Here is a tiny trained network, its code and every weight. The questions are about switching its units off for an input and a target symbol, where a switched-off unit gives its printed mean instead of its output.

import numpy as np


def w(rows, s, z=0):
    codes = np.array(rows[::2]) - 128.0
    scale = np.full(codes.shape[1], s)
    scale[-1] = z or s
    return codes * scale


def f(y):
    return y / 2 * (1 + np.tanh(0.7978845608 * (y + 0.044715 * y**3)))


def softmax(a):
    e = np.exp(a - a.max(-1, keepdims=True))
    return e / e.sum(-1, keepdims=True)


def log_softmax(a):
    a = a - a.max(-1, keepdims=True)
    return a - np.log(np.exp(a).sum(-1, keepdims=True))


def net(x, mask):
    ids = ['βγδεζθλμπστφψ'.index(c) for c in x.split()]
    T = len(ids)
    res = E[ids] + P[:T]
    q, k, v = (res @ M[0].T for M in (Q, K, V))
    z = softmax(np.where(np.tri(T) > 0, q @ k.T / 3**0.5, -1e9)) @ v
    res = res + np.where(mask[0], z, O[0][:, -1]) @ O[0][:, :-1]
    y = f(res @ A[0][:, :-1].T + A[0][:, -1])
    res = res + np.where(mask[1:13], y, B[0][:, -1]) @ B[0][:, :-1]
    return log_softmax(res[-1] @ U[:, :-1].T + U[:, -1])


Q, K, V, O, A, B = {}, {}, {}, {}, {}, {}
E = w([
[63,169,136,120,166],'β',
[123,210,154,71,21],'γ',
[71,194,146,92,184],'δ',
[48,171,132,117,170],'ε',
[154,169,250,70,154],'ζ',
[160,76,84,5,139],'θ',
[71,84,192,210,181],'λ',
[112,209,25,60,7],'μ',
[196,88,176,159,35],'π',
[120,173,136,135,140],'σ',
[74,114,127,228,35],'τ',
[20,157,126,106,182],'φ',
[134,177,132,160,126],'ψ',
],0.017)
P = w([
[50,48,209,197,108],'0',
[1,114,232,141,57],'1',
[35,134,196,136,78],'2',
[77,159,185,135,69],'3',
[96,197,155,128,99],'4',
[114,190,127,119,99],'5',
[125,219,122,104,121],'6',
[140,230,109,101,122],'7',
[179,233,81,105,120],'8',
[197,237,76,96,126],'9',
[109,203,53,65,145],'10',
[153,231,58,88,135],'11',
],0.0062)
Q[0] = w([
[216,18,199,239,121],'head 0',
[85,81,85,209,254],'head 0',
[51,85,239,219,5],'head 0',
],0.007)
K[0] = w([
[36,106,172,136,111],'head 0',
[112,155,106,248,139],'head 0',
[119,71,160,100,129],'head 0',
],0.011)
V[0] = w([
[47,187,117,165,148],'head 0',
[153,143,124,254,159],'head 0',
[16,85,119,125,197],'head 0',
],0.008)
O[0] = w([
[164,78,70,231,201,152],'head 0',
[134,255,126,181,95,1],'head 0',
[188,73,5,127,139,127],'head 0',
],0.0082,0.007)
A[0] = w([
[139,79,47,88,86,92],'neuron 0',
[90,105,199,17,154,178],'neuron 1',
[79,61,113,123,35,57],'neuron 2',
[113,71,254,189,211,141],'neuron 3',
[243,46,162,187,99,85],'neuron 4',
[66,87,176,241,127,158],'neuron 5',
[187,82,136,52,170,1],'neuron 6',
[178,50,200,140,233,179],'neuron 7',
[164,76,169,121,226,91],'neuron 8',
[87,101,76,123,209,185],'neuron 9',
[47,120,74,190,167,138],'neuron 10',
[127,3,155,161,106,29],'neuron 11',
],0.0098,0.0045)
B[0] = w([
[129,208,159,135,178,170],'neuron 0',
[218,96,177,149,105,248],'neuron 1',
[105,197,122,209,88,162],'neuron 2',
[88,86,45,4,142,163],'neuron 3',
[54,171,210,5,116,145],'neuron 4',
[73,155,112,96,255,167],'neuron 5',
[52,214,99,168,166,162],'neuron 6',
[153,178,16,83,78,172],'neuron 7',
[116,206,94,102,64,154],'neuron 8',
[209,158,137,171,24,188],'neuron 9',
[194,120,87,179,168,180],'neuron 10',
[206,240,127,110,183,148],'neuron 11',
],0.0076,0.014)
U = w([
[57,195,189,189,207,131],'β',
[126,114,157,150,171,127],'γ',
[58,136,43,147,9,104],'δ',
[70,134,84,72,198,63],'ε',
[61,159,255,83,226,131],'ζ',
[202,177,147,168,140,40],'θ',
[167,105,129,169,143,149],'λ',
[86,50,107,40,149,171],'μ',
[115,127,159,138,187,154],'π',
[143,110,152,171,150,107],'σ',
[117,94,149,137,155,151],'τ',
[169,11,200,176,77,253],'φ',
[147,102,124,162,137,79],'ψ',
],0.0093,0.0052)

Each question gives the input, a string of symbols that net reads in full, and the target symbol t.
The units are the heads (3 rows each of Q, K, V and O) and the neurons (one row each of A and B). Each row of codes is followed by its name. A weight is (code - 128) times the scale printed after its matrix; where a second scale follows, it is the last column's (O, A, B and U).
mask holds one flag per unit, heads first, then neurons. A switched-off unit (its flag False) gives its mean, the last column of its rows in O or B, instead of its output. The means were averaged over made-up inputs and are rounded, as every weight is.
A unit's drop is (log p(t) with every unit on - log p(t) with that unit switched off) / (log p(t) with every unit on - log p(t) with every unit switched off).
The circuit of an input: a set's keep is (log p(t) with only the set's units on - log p(t) with every unit switched off) / (log p(t) with every unit on - log p(t) with every unit switched off). Starting from the 12 units with the biggest drops (on a tie, the unit counted first), units are removed one at a time, each time the one whose removal leaves the highest keep (on an exact tie, the one counted first), for as long as the keep stays at least 0.8.
units of the circuit, in order: the units of the circuit, biggest drop first
unit that matters most: the unit with the biggest drop
top k neurons: the k neurons with the biggest drops, biggest first
drop of u: that unit's drop, to one decimal
input μ θ ε π, target ζ: units of the circuit, in order => [neuron 4]
input π π μ π σ ψ, target ζ: units of the circuit, in order => [head 0; neuron 9; neuron 7]
input λ ε δ λ σ β θ ε θ ζ, target μ: units of the circuit, in order => [neuron 3; neuron 7; head 0]
input μ φ δ, target μ: units of the circuit, in order => [neuron 3; head 0; neuron 0]
input θ β φ μ ψ γ ε δ μ θ π, target ζ: units of the circuit, in order => [neuron 4; neuron 9]
input μ γ φ, target μ: units of the circuit, in order => [neuron 3; head 0]
input ε μ μ φ ζ θ ε φ μ τ φ, target μ: top 3 neurons => [neuron 3; neuron 2; neuron 0]
input φ λ φ, target θ: units of the circuit, in order => [head 0; neuron 9]
input θ γ τ τ λ σ θ γ π γ φ, target ζ: top 2 neurons => [neuron 7; neuron 2]
input δ φ ε λ θ ζ θ θ δ, target φ: top 2 neurons => [neuron 1; neuron 5]
input φ γ ε θ θ λ μ θ μ ζ ε, target μ: top 2 neurons => [neuron 3; neuron 2]
input θ φ π π μ θ θ ψ, target φ: drop of neuron 6 => 0.2
input φ δ δ δ, target δ: drop of neuron 11 => 0.1
input π θ θ φ γ, target φ: unit that matters most => neuron 1
input θ τ ε θ ζ θ θ σ σ, target φ: drop of neuron 7 => 0.1
